Below are the code and all the weights of a small trained network. Each question names an input and a target symbol and asks about switching units off, where a switched-off unit gives its printed mean instead of its output.

import numpy as np


def w(rows, s, z=0):
    codes = np.array(rows[::2]) - 128.0
    scale = np.full(codes.shape[1], s)
    scale[-1] = z or s
    return codes * scale


def norm(h):
    return h / np.sqrt((h * h).mean(-1, keepdims=True) + 1e-5)


def f(y):
    return np.maximum(y, 0)


def softmax(a):
    e = np.exp(a - a.max(-1, keepdims=True))
    return e / e.sum(-1, keepdims=True)


def log_softmax(a):
    a = a - a.max(-1, keepdims=True)
    return a - np.log(np.exp(a).sum(-1, keepdims=True))


def net(x, mask):
    ids = ['ΘΞΠΣΦαβγδεζηλτψω'.index(c) for c in x.split()]
    T = len(ids)
    res = E[ids] + P[:T]
    r = norm(res)
    for j in range(2):
        rows = slice(3 * j, 3 * j + 3)
        q, k, v = (r @ M[0][rows].T for M in (Q, K, V))
        z = softmax(np.where(np.tri(T) > 0, q @ k.T / 3**0.5, -1e9)) @ v
        o = O[0][rows]
        res = res + np.where(mask[j], z, o[:, -1]) @ o[:, :-1]
    y = f(norm(res) @ A[0][:, :-1].T + A[0][:, -1])
    res = res + np.where(mask[2:10], y, B[0][:, -1]) @ B[0][:, :-1]
    return log_softmax(norm(res)[-1] @ U[:, :-1].T + U[:, -1])


Q, K, V, O, A, B = {}, {}, {}, {}, {}, {}
E = w([
[90,128,116,67],'Θ',
[154,69,142,164],'Ξ',
[169,189,125,196],'Π',
[144,161,195,139],'Σ',
[130,129,135,215],'Φ',
[152,64,137,165],'α',
[88,221,154,97],'β',
[156,255,86,140],'γ',
[175,138,86,94],'δ',
[84,119,146,110],'ε',
[98,223,155,109],'ζ',
[95,196,149,115],'η',
[118,158,162,131],'λ',
[161,62,151,167],'τ',
[176,62,188,172],'ψ',
[148,102,154,150],'ω',
],0.0093)
P = w([
[187,173,254,120],'0',
[194,146,224,121],'1',
[191,125,218,125],'2',
[189,136,207,121],'3',
[188,120,203,119],'4',
[194,106,200,123],'5',
[201,105,213,120],'6',
[193,118,219,123],'7',
],0.0027)
Q[0] = w([
[234,185,111,169],'h0',
[141,117,35,160],'h0',
[80,112,82,91],'h0',
[173,195,186,112],'h1',
[66,82,37,101],'h1',
[14,86,2,95],'h1',
],0.0075)
K[0] = w([
[83,118,165,164],'h0',
[131,208,127,236],'h0',
[196,125,130,140],'h0',
[167,153,43,166],'h1',
[40,88,206,118],'h1',
[1,100,225,126],'h1',
],0.0083)
V[0] = w([
[212,151,90,142],'h0',
[185,182,73,126],'h0',
[137,173,101,223],'h0',
[209,144,86,54],'h1',
[121,181,97,255],'h1',
[102,156,121,216],'h1',
],0.0081)
O[0] = w([
[240,178,212,161,119],'h0',
[161,215,229,143,72],'h0',
[129,164,100,233,97],'h0',
[167,228,61,24,251],'h1',
[108,63,1,195,120],'h1',
[105,74,65,184,92],'h1',
],0.0067,0.0027)
A[0] = w([
[208,57,141,100,181],'n0',
[122,43,129,30,173],'n1',
[90,40,165,159,119],'n2',
[31,175,117,82,130],'n3',
[228,150,106,100,254],'n4',
[2,104,155,159,109],'n5',
[45,101,95,221,66],'n6',
[93,121,32,204,125],'n7',
],0.0059,0.0045)
B[0] = w([
[74,229,118,112,198],'n0',
[113,118,49,60,183],'n1',
[186,98,89,89,181],'n2',
[138,142,45,144,174],'n3',
[128,207,73,69,253],'n4',
[75,50,162,141,165],'n5',
[178,161,254,125,151],'n6',
[178,122,98,197,165],'n7',
],0.0065,0.0053)
U = w([
[153,190,246,139,170],'Θ',
[159,166,120,86,50],'Ξ',
[22,153,140,177,182],'Π',
[87,106,114,64,154],'Σ',
[156,100,147,194,252],'Φ',
[100,168,118,150,47],'α',
[153,113,108,128,76],'β',
[163,139,88,205,216],'γ',
[111,72,217,116,187],'δ',
[80,203,112,122,43],'ε',
[163,112,117,120,80],'ζ',
[175,109,103,107,74],'η',
[224,88,178,89,86],'λ',
[73,62,88,76,193],'τ',
[163,160,132,102,57],'ψ',
[149,193,25,169,38],'ω',
],0.012,0.0042)

Each question gives the input, a string of symbols that net reads in full, and the target symbol t.
The units are the heads (3 rows each of Q, K, V and O) and the neurons (one row each of A and B). Each row of codes is followed by its name. A weight is (code - 128) times the scale printed after its matrix; where a second scale follows, it is the last column's (O, A, B and U).
mask holds one flag per unit, heads first, then neurons. A switched-off unit (its flag False) gives its mean, the last column of its rows in O or B, instead of its output. The means were averaged over made-up inputs and are rounded, as every weight is.
A unit's drop is (log p(t) with every unit on - log p(t) with that unit switched off) / (log p(t) with every unit on - log p(t) with every unit switched off).
The circuit of an input: a set's keep is (log p(t) with only the set's units on - log p(t) with every unit switched off) / (log p(t) with every unit on - log p(t) with every unit switched off). Starting from all 10 units, units are removed one at a time, each time the one whose removal leaves the highest keep (on an exact tie, the one counted first), for as long as the keep stays at least 0.8.
circuit, biggest first: the units of the circuit, biggest drop first
heads that matter: for each layer, one digit per head in row order, 1 if its drop is at least 0.15 and else 0, layers parted by /
drop of u: that unit's drop, to one decimal
input Φ Σ Σ Σ, target Φ: circuit, biggest first => (h1; n6)
input η α λ Σ Σ ε ω, target τ: circuit, biggest first => (h0)
input Σ η λ Θ ε η η, target τ: circuit, biggest first => (h0; h1; n4)
input Σ Π η ψ Σ Σ τ, target γ: circuit, biggest first => (h1; h0)
input α ε Σ Σ η Σ Ξ, target τ: circuit, biggest first => (h0; h1)
input η Σ ε γ ε Σ Σ, target τ: heads that matter => 10
input η ζ Σ Σ λ, target δ: heads that matter => 01
input Σ γ ζ ψ, target ω: circuit, biggest first => (h1; n0)
input Π Σ η β Σ Σ η, target γ: circuit, biggest first => (h1; n7)
input Σ β Σ ψ η λ, target δ: circuit, biggest first => (h1; n4; h0; n5)
input η λ Σ α η, target Π: circuit, biggest first => (h1; n4; n5)
input β β β ψ ε ψ ψ, target τ: drop of n3 => 0.0
input β Σ η, target Π: drop of h1 => 0.9
input η Π λ ψ, target γ: drop of h1 => 0.9
